Below are the code and all the weights of a small trained network. Each question names an input and a target symbol and asks about switching units off, where a switched-off unit gives its printed mean instead of its output.

import numpy as np


def w(rows, s, z=0):
    codes = np.array(rows[::2]) - 128.0
    scale = np.full(codes.shape[1], s)
    scale[-1] = z or s
    return codes * scale


def norm(h):
    return h / np.sqrt((h * h).mean(-1, keepdims=True) + 1e-5)


def f(y):
    return np.maximum(y, 0)


def softmax(a):
    e = np.exp(a - a.max(-1, keepdims=True))
    return e / e.sum(-1, keepdims=True)


def log_softmax(a):
    a = a - a.max(-1, keepdims=True)
    return a - np.log(np.exp(a).sum(-1, keepdims=True))


def net(x, mask):
    ids = ['ΔΘΞαβεφ'.index(c) for c in x.split()]
    T = len(ids)
    res = E[ids] + P[:T]
    r = norm(res)
    for j in range(3):
        rows = slice(2 * j, 2 * j + 2)
        q, k, v = (r @ M[0][rows].T for M in (Q, K, V))
        z = softmax(np.where(np.tri(T) > 0, q @ k.T / 2**0.5, -1e9)) @ v
        o = O[0][rows]
        res = res + np.where(mask[j], z, o[:, -1]) @ o[:, :-1]
    y = f(norm(res) @ A[0][:, :-1].T + A[0][:, -1])
    res = res + np.where(mask[3:27], y, B[0][:, -1]) @ B[0][:, :-1]
    return log_softmax(norm(res)[-1] @ U[:, :-1].T + U[:, -1])


Q, K, V, O, A, B = {}, {}, {}, {}, {}, {}
E = w([
[162,101,84],'Δ',
[150,99,97],'Θ',
[226,119,76],'Ξ',
[170,118,87],'α',
[169,116,87],'β',
[206,2,171],'ε',
[171,144,145],'φ',
],0.0069)
P = w([
[16,146,132],'0',
[233,89,1],'1',
[211,120,50],'2',
[201,136,69],'3',
[182,145,79],'4',
[178,144,84],'5',
[162,143,95],'6',
[156,153,114],'7',
[155,152,123],'8',
[154,157,135],'9',
[148,156,139],'10',
[151,165,172],'11',
],0.0038)
Q[0] = w([
[26,216,98],'h1',
[21,157,114],'h1',
[50,152,142],'h2',
[97,189,176],'h2',
[193,242,12],'h3',
[3,86,112],'h3',
],0.0079)
K[0] = w([
[144,123,90],'h1',
[151,136,88],'h1',
[176,157,114],'h2',
[170,171,109],'h2',
[153,137,249],'h3',
[175,150,43],'h3',
],0.014)
V[0] = w([
[151,104,196],'h1',
[86,3,182],'h1',
[33,117,173],'h2',
[39,155,106],'h2',
[109,223,96],'h3',
[135,219,166],'h3',
],0.0063)
O[0] = w([
[81,125,1,104],'h1',
[9,122,144,170],'h1',
[92,192,160,57],'h2',
[106,193,254,100],'h2',
[237,112,198,16],'h3',
[165,72,205,4],'h3',
],0.0064,0.0033)
A[0] = w([
[98,143,147,71],'n1',
[91,93,184,36],'n2',
[129,128,152,68],'n3',
[104,105,134,135],'n4',
[77,69,106,224],'n5',
[136,42,105,169],'n6',
[82,45,168,154],'n7',
[34,121,131,74],'n8',
[168,101,253,178],'n9',
[156,112,255,86],'n10',
[97,133,166,126],'n11',
[160,72,140,131],'n12',
[105,148,70,142],'n13',
[135,141,98,157],'n14',
[93,71,155,144],'n15',
[168,138,69,160],'n16',
[121,62,105,167],'n17',
[155,136,253,4],'n18',
[176,179,178,141],'n19',
[95,114,104,91],'n20',
[95,145,73,185],'n21',
[165,91,139,120],'n22',
[172,100,207,53],'n23',
[130,175,94,227],'n24',
],0.0097,0.0029)
B[0] = w([
[143,116,154,132],'n1',
[104,126,170,132],'n2',
[102,109,92,129],'n3',
[77,150,125,141],'n4',
[190,182,115,229],'n5',
[149,161,150,230],'n6',
[32,130,95,158],'n7',
[139,165,105,162],'n8',
[153,49,217,166],'n9',
[114,51,118,150],'n10',
[186,122,155,135],'n11',
[68,164,151,179],'n12',
[116,85,188,222],'n13',
[108,150,148,190],'n14',
[78,148,115,148],'n15',
[118,159,149,253],'n16',
[168,165,138,214],'n17',
[132,1,72,142],'n18',
[160,89,48,168],'n19',
[145,150,93,164],'n20',
[141,144,179,235],'n21',
[66,172,113,170],'n22',
[139,102,189,148],'n23',
[105,133,166,226],'n24',
],0.0061,0.0056)
U = w([
[119,118,155,28],'Δ',
[75,165,246,199],'Θ',
[194,116,85,65],'Ξ',
[161,130,144,102],'α',
[163,137,150,55],'β',
[60,144,70,179],'ε',
[182,90,166,254],'φ',
],0.012,0.0036)

Each question gives the input, a string of symbols that net reads in full, and the target symbol t.
The units are the heads (2 rows each of Q, K, V and O) and the neurons (one row each of A and B). Each row of codes is followed by its name. A weight is (code - 128) times the scale printed after its matrix; where a second scale follows, it is the last column's (O, A, B and U).
mask holds one flag per unit, heads first, then neurons. A switched-off unit (its flag False) gives its mean, the last column of its rows in O or B, instead of its output. The means were averaged over made-up inputs and are rounded, as every weight is.
A unit's drop is (log p(t) with every unit on - log p(t) with that unit switched off) / (log p(t) with every unit on - log p(t) with every unit switched off).
The circuit of an input: a set's keep is (log p(t) with only the set's units on - log p(t) with every unit switched off) / (log p(t) with every unit on - log p(t) with every unit switched off). Starting from the 12 units with the biggest drops (on a tie, the unit counted first), units are removed one at a time, each time the one whose removal leaves the highest keep (on an exact tie, the one counted first), for as long as the keep stays at least 0.8.
units of the circuit, in order: the units of the circuit, biggest drop first
unit that matters most: the unit with the biggest drop
top k neurons: the k neurons with the biggest drops, biggest first
which heads matter: for each layer, one digit per head in row order, 1 if its drop is at least 0.15 and else 0, layers parted by /
drop of u: that unit's drop, to one decimal
input φ Ξ Δ φ Ξ Θ Θ Θ β φ φ α, target φ: which heads matter -> 001
input Θ α ε, target Θ: unit that matters most -> h2
input ε ε β, target ε: which heads matter -> 101
input ε β ε Θ φ Θ Θ ε φ, target ε: units of the circuit, in order -> h3; h2
input ε Θ α α, target ε: which heads matter -> 101
input Θ ε Θ Θ Θ Θ β, target Θ: which heads matter -> 010
input Θ Θ Ξ φ Θ Θ Θ α Θ ε, target Θ: top 2 neurons -> n7; n9
input Θ ε Ξ Θ α, target Θ: units of the circuit, in order -> h2; n13
input Θ ε Θ α ε, target ε: which heads matter -> 100
input Θ ε Ξ Ξ Θ Ξ, target Θ: which heads matter -> 011
input ε ε Θ ε φ Θ Θ Ξ ε, target ε: units of the circuit, in order -> h1; n7
input Ξ Ξ ε φ, target Ξ: which heads matter -> 010
input Θ α α φ Θ, target φ: which heads matter -> 011
input Θ Θ Θ, target Θ: which heads matter -> 010
input Θ φ α, target φ: which heads matter -> 111
input Θ Θ Θ Θ ε Ξ ε Θ ε ε Θ Θ, target ε: units of the circuit, in order -> h3
input Θ Ξ Θ φ φ β, target φ: which heads matter -> 011
input φ ε Ξ φ Θ φ β, target φ: which heads matter -> 001
input β Θ ε φ ε Ξ ε Θ Θ ε Θ α, target ε: which heads matter -> 111
input α Ξ Θ Δ Ξ φ Θ, target φ: unit that matters most -> h1
input Θ φ Θ Θ ε Θ, target Θ: top 2 neurons -> n13; n21
input Θ Θ α ε Θ Θ Δ, target Θ: top 2 neurons -> n13; n21
input Ξ φ ε ε Θ α φ ε ε Θ Θ Δ, target ε: drop of h3 -> 0.8
input Θ Θ Ξ Δ Θ ε Θ β Ξ, target Θ: drop of n9 -> -0.1
input Ξ Ξ Θ ε Θ Θ Ξ α Ξ Θ, target Ξ: drop of n7 -> 0.0
